Below is a small trained network, with its code and all its weights. Each question gives an input and a class and asks what happens when units are switched off, that is, made to give their printed mean instead of their output.

import numpy as np


def w(rows, s, z=0):
    codes = np.array(rows[::2]) - 128.0
    scale = np.full(codes.shape[1], s)
    scale[-1] = z or s
    return codes * scale


def f(y):
    return y / 2 * (1 + np.tanh(0.7978845608 * (y + 0.044715 * y**3)))


def log_softmax(a):
    a = a - a.max(-1, keepdims=True)
    return a - np.log(np.exp(a).sum(-1, keepdims=True))


def net(x, mask):
    res = np.array(x, float).reshape(1, 5) / 4 @ E
    y = f(res @ A[0][:, :-1].T + A[0][:, -1])
    res = res + np.where(mask, y, B[0][:, -1]) @ B[0][:, :-1]
    return log_softmax(res[-1] @ U[:, :-1].T + U[:, -1])


A, B = {}, {}
E = w([
[197,155,183,145,124,68,181,109],'x0',
[153,103,84,149,114,42,158,118],'x1',
[246,108,162,103,139,147,135,69],'x2',
[132,206,138,88,94,86,110,145],'x3',
[136,124,121,162,81,153,132,88],'x4',
],0.012)
A[0] = w([
[200,36,7,56,139,81,59,118,133],'n1',
[115,72,84,142,117,138,123,124,1],'n2',
[177,86,164,131,171,127,152,137,102],'n3',
[20,97,77,104,133,232,80,154,135],'n4',
[154,114,129,168,95,51,159,84,153],'n5',
[103,127,117,88,190,17,122,191,95],'n6',
[116,149,87,119,90,126,96,104,169],'n7',
[62,11,123,181,154,115,183,118,166],'n8',
[50,224,116,96,123,83,93,167,149],'n9',
[87,117,110,114,122,141,126,117,112],'n10',
[65,122,111,104,147,216,72,144,132],'n11',
[132,136,107,146,80,117,131,83,132],'n12',
[92,44,132,144,167,111,155,139,147],'n13',
[164,100,142,111,160,190,108,125,167],'n14',
],0.016,0.0037)
B[0] = w([
[240,95,141,177,115,159,125,72,180],'n1',
[40,79,128,99,153,114,133,92,150],'n2',
[177,86,126,76,152,89,147,118,163],'n3',
[129,117,7,175,76,125,93,68,255],'n4',
[160,181,81,125,92,76,127,106,189],'n5',
[100,138,105,108,140,68,145,210,196],'n6',
[123,143,108,145,138,92,143,163,154],'n7',
[109,26,76,173,135,172,76,170,202],'n8',
[145,136,167,108,143,137,137,252,224],'n9',
[133,124,92,92,120,131,91,112,154],'n10',
[105,158,47,162,65,90,137,99,215],'n11',
[170,198,140,166,114,163,120,144,150],'n12',
[172,74,130,134,143,156,114,159,171],'n13',
[152,147,215,141,168,147,138,183,168],'n14',
],0.023,0.022)
U = w([
[61,191,173,92,169,109,167,227,74],'0',
[198,139,129,146,149,103,163,52,208],'1',
[141,62,209,116,246,187,137,73,145],'2',
[135,107,95,142,166,96,123,211,184],'3',
[93,142,106,67,154,62,168,93,2],'4',
[86,115,60,185,94,147,82,83,142],'5',
],0.011,0.0029)

Each question gives the input, the list of numbers given to net, and the class t.
The units are the neurons (one row each of A and B). Each row of codes is followed by its name. A weight is (code - 128) times the scale printed after its matrix; where a second scale follows, it is the last column's (A, B and U).
mask holds one flag per neuron, in row order. A switched-off neuron (its flag False) gives its mean, the last column of its row in B, instead of its output. The means were averaged over made-up inputs and are rounded, as every weight is.
A unit's drop is (log p(t) with every unit on - log p(t) with that unit switched off) / (log p(t) with every unit on - log p(t) with every unit switched off).
The circuit of an input: a set's keep is (log p(t) with only the set's units on - log p(t) with every unit switched off) / (log p(t) with every unit on - log p(t) with every unit switched off). Starting from the 12 units with the biggest drops (on a tie, the unit counted first), units are removed one at a time, each time the one whose removal leaves the highest keep (on an exact tie, the one counted first), for as long as the keep stays at least 0.8.
units of the circuit, in order: the units of the circuit, biggest drop first
top k neurons: the k neurons with the biggest drops, biggest first
drop of u: that unit's drop, to one decimal
input [3,4,2,8,-5], class 0: top 2 neurons -> [n4; n8]
input [-7,0,-7,5,-5], class 3: units of the circuit, in order -> [n9]
input [0,-2,8,8,7], class 1: top 2 neurons -> [n9; n6]
input [2,7,2,-8,-2], class 1: top 2 neurons -> [n5; n1]
input [-6,-1,4,8,-2], class 3: top 2 neurons -> [n9; n4]
input [-2,-4,6,6,4], class 0: top 2 neurons -> [n4; n1]
input [-3,3,0,4,5], class 3: top 3 neurons -> [n4; n11; n7]
input [-3,6,-1,5,4], class 3: top 2 neurons -> [n1; n4]
input [3,-1,-1,-3,3], class 3: top 4 neurons -> [n4; n11; n1; n2]
input [7,-3,1,0,-8], class 0: top 2 neurons -> [n4; n8]
input [-5,1,8,2,3], class 2: drop of n4 -> 0.4
input [-5,3,7,-1,3], class 2: drop of n4 -> 0.4
input [7,-2,-3,3,1], class 0: drop of n4 -> 0.3
